Here is a tiny trained network, its code and every weight. The questions are about switching its units off for an input and a target symbol, where a switched-off unit gives its printed mean instead of its output.

import numpy as np


def w(rows, s, z=0):
    codes = np.array(rows[::2]) - 128.0
    scale = np.full(codes.shape[1], s)
    scale[-1] = z or s
    return codes * scale


def f(y):
    return np.maximum(y, 0)


def softmax(a):
    e = np.exp(a - a.max(-1, keepdims=True))
    return e / e.sum(-1, keepdims=True)


def log_softmax(a):
    a = a - a.max(-1, keepdims=True)
    return a - np.log(np.exp(a).sum(-1, keepdims=True))


def net(x, mask):
    ids = ['ΔΩαβεζηθμστ'.index(c) for c in x.split()]
    T = len(ids)
    res = E[ids] + P[:T]
    u = 0
    for l in range(3):
        q, k, v = (res @ M[l].T for M in (Q, K, V))
        z = softmax(np.where(np.tri(T) > 0, q @ k.T / 3**0.5, -1e9)) @ v
        res = res + np.where(mask[u], z, O[l][:, -1]) @ O[l][:, :-1]
        u += 1
        y = f(res @ A[l][:, :-1].T + A[l][:, -1])
        res = res + np.where(mask[u : u + 4], y, B[l][:, -1]) @ B[l][:, :-1]
        u += 4
    return log_softmax(res[-1] @ U[:, :-1].T + U[:, -1])


Q, K, V, O, A, B = {}, {}, {}, {}, {}, {}
E = w([
[103,104,223],'Δ',
[127,31,76],'Ω',
[92,156,195],'α',
[114,57,156],'β',
[76,119,110],'ε',
[137,4,68],'ζ',
[126,134,118],'η',
[120,137,80],'θ',
[135,85,162],'μ',
[138,149,110],'σ',
[179,98,219],'τ',
],0.019)
P = w([
[1,96,193],'0',
[175,121,208],'1',
[167,96,168],'2',
[178,107,132],'3',
[139,135,137],'4',
[141,137,135],'5',
[139,101,170],'6',
[142,130,129],'7',
[168,158,107],'8',
[145,150,116],'9',
[141,147,138],'10',
[93,154,130],'11',
[146,162,117],'12',
[96,153,130],'13',
],0.0078)
Q[0] = w([
[91,253,88],'0.h1',
[85,124,254],'0.h1',
[176,233,165],'0.h1',
],0.0087)
K[0] = w([
[255,45,47],'0.h1',
[54,74,59],'0.h1',
[85,197,187],'0.h1',
],0.0087)
V[0] = w([
[135,210,106],'0.h1',
[21,253,166],'0.h1',
[165,211,173],'0.h1',
],0.0058)
O[0] = w([
[2,149,242,3],'0.h1',
[62,170,120,104],'0.h1',
[138,9,120,69],'0.h1',
],0.007,0.0029)
A[0] = w([
[157,210,255,5],'0.n1',
[91,160,37,153],'0.n2',
[34,73,118,138],'0.n3',
[137,99,164,52],'0.n4',
],0.009,0.0016)
B[0] = w([
[175,114,46,253],'0.n1',
[255,180,106,165],'0.n2',
[188,156,80,167],'0.n3',
[129,143,118,175],'0.n4',
],0.0096,0.0051)
Q[1] = w([
[149,241,135],'1.h1',
[65,67,3],'1.h1',
[155,121,154],'1.h1',
],0.006)
K[1] = w([
[254,178,185],'1.h1',
[169,171,138],'1.h1',
[193,162,235],'1.h1',
],0.0051)
V[1] = w([
[41,42,250],'1.h1',
[240,96,167],'1.h1',
[112,1,124],'1.h1',
],0.0076)
O[1] = w([
[6,185,137,30],'1.h1',
[116,153,204,255],'1.h1',
[124,41,191,160],'1.h1',
],0.015,0.0068)
A[1] = w([
[68,255,42,132],'1.n1',
[163,54,193,4],'1.n2',
[74,91,244,111],'1.n3',
[85,132,112,31],'1.n4',
],0.0093,0.0043)
B[1] = w([
[96,152,131,134],'1.n1',
[54,142,55,248],'1.n2',
[147,205,118,185],'1.n3',
[93,92,1,128],'1.n4',
],0.0095,0.011)
Q[2] = w([
[241,201,127],'2.h1',
[159,200,106],'2.h1',
[2,17,81],'2.h1',
],0.0068)
K[2] = w([
[122,249,125],'2.h1',
[178,196,77],'2.h1',
[161,73,146],'2.h1',
],0.015)
V[2] = w([
[196,183,42],'2.h1',
[84,83,79],'2.h1',
[41,255,87],'2.h1',
],0.0079)
O[2] = w([
[116,176,8,255],'2.h1',
[207,126,46,95],'2.h1',
[33,37,168,140],'2.h1',
],0.011,0.0085)
A[2] = w([
[75,240,56,10],'2.n1',
[218,254,120,154],'2.n2',
[22,198,123,187],'2.n3',
[148,175,97,8],'2.n4',
],0.0083,0.0017)
B[2] = w([
[140,137,128,208],'2.n1',
[94,114,145,252],'2.n2',
[222,109,86,154],'2.n3',
[24,128,255,186],'2.n4',
],0.0093,0.015)
U = w([
[188,53,57,158],'Δ',
[172,102,94,153],'Ω',
[198,118,172,124],'α',
[27,22,69,84],'β',
[1,249,169,71],'ε',
[175,232,213,95],'ζ',
[92,233,232,180],'η',
[5,148,77,128],'θ',
[136,139,206,253],'μ',
[202,157,196,87],'σ',
[2,39,201,122],'τ',
],0.0057,0.0066)

Each question gives the input, a string of symbols that net reads in full, and the target symbol t.
The units are the heads (3 rows each of Q, K, V and O) and the neurons (one row each of A and B). Each row of codes is followed by its name. A weight is (code - 128) times the scale printed after its matrix; where a second scale follows, it is the last column's (O, A, B and U).
mask holds one flag per unit, layer by layer, with each layer's heads first. A switched-off unit (its flag False) gives its mean, the last column of its rows in O or B, instead of its output. The means were averaged over made-up inputs and are rounded, as every weight is.
A unit's drop is (log p(t) with every unit on - log p(t) with that unit switched off) / (log p(t) with every unit on - log p(t) with every unit switched off).
The circuit of an input: a set's keep is (log p(t) with only the set's units on - log p(t) with every unit switched off) / (log p(t) with every unit on - log p(t) with every unit switched off). Starting from the 12 units with the biggest drops (on a tie, the unit counted first), units are removed one at a time, each time the one whose removal leaves the highest keep (on an exact tie, the one counted first), for as long as the keep stays at least 0.8.
circuit, biggest first: the units of the circuit, biggest drop first
most important unit: the unit with the biggest drop
k most important neurons: the k neurons with the biggest drops, biggest first
input Ω θ τ β η μ ε η Δ τ σ τ θ ε, target η: most important unit : 2.h1
input τ ε ε θ η μ Δ Ω ε η, target τ: 2 most important neurons : 1.n3, 1.n2
input σ τ ε σ μ Ω μ τ Δ ε θ θ τ, target Δ: circuit, biggest first : 0.n1, 1.h1, 2.h1
input ε ζ μ β μ τ Δ α Ω μ α, target θ: circuit, biggest first : 0.h1, 1.h1, 2.h1, 0.n2
input α ζ α τ η τ ε μ τ α, target β: circuit, biggest first : 1.h1, 2.h1, 0.h1, 0.n3
input α β α Ω Δ τ η ε, target β: 4 most important neurons : 1.n1, 0.n2, 1.n2, 0.n3
input τ ζ ε ε η τ α, target τ: circuit, biggest first : 1.h1, 1.n3, 2.h1
input θ τ σ, target ε: 4 most important neurons : 0.n1, 0.n2, 0.n3, 2.n4
input τ Δ σ ζ θ Δ Ω θ τ, target τ: circuit, biggest first : 1.h1, 2.h1
input Ω ε ε θ μ θ, target η: 2 most important neurons : 2.n4, 1.n2
input α ε μ τ α σ θ, target β: circuit, biggest first : 1.h1, 2.h1
input α η τ, target β: circuit, biggest first : 1.h1, 2.h1, 0.h1, 0.n1
input τ β ε ε θ α η τ μ, target τ: circuit, biggest first : 1.h1, 2.h1, 1.n3
input τ α θ μ ε θ τ Ω ε, target τ: circuit, biggest first : 1.h1, 1.n3, 2.h1
input τ Ω μ α θ τ, target τ: most important unit : 1.h1
input θ μ α, target ε: circuit, biggest first : 1.h1, 0.h1
input θ Ω ε η μ Ω σ, target ε: 2 most important neurons : 0.n2, 0.n3
input ε τ θ ε β σ μ σ, target θ: 3 most important neurons : 0.n3, 0.n1, 0.n2
input θ Ω τ ε σ η, target ε: 3 most important neurons : 0.n2, 0.n1, 0.n3
input α μ ε τ τ, target β: 3 most important neurons : 1.n1, 0.n3, 2.n4
input θ ζ τ η σ ε ε Δ θ τ τ σ τ, target ε: 2 most important neurons : 0.n2, 0.n3
input τ θ μ μ θ, target τ: 4 most important neurons : 1.n3, 1.n2, 0.n2, 0.n3
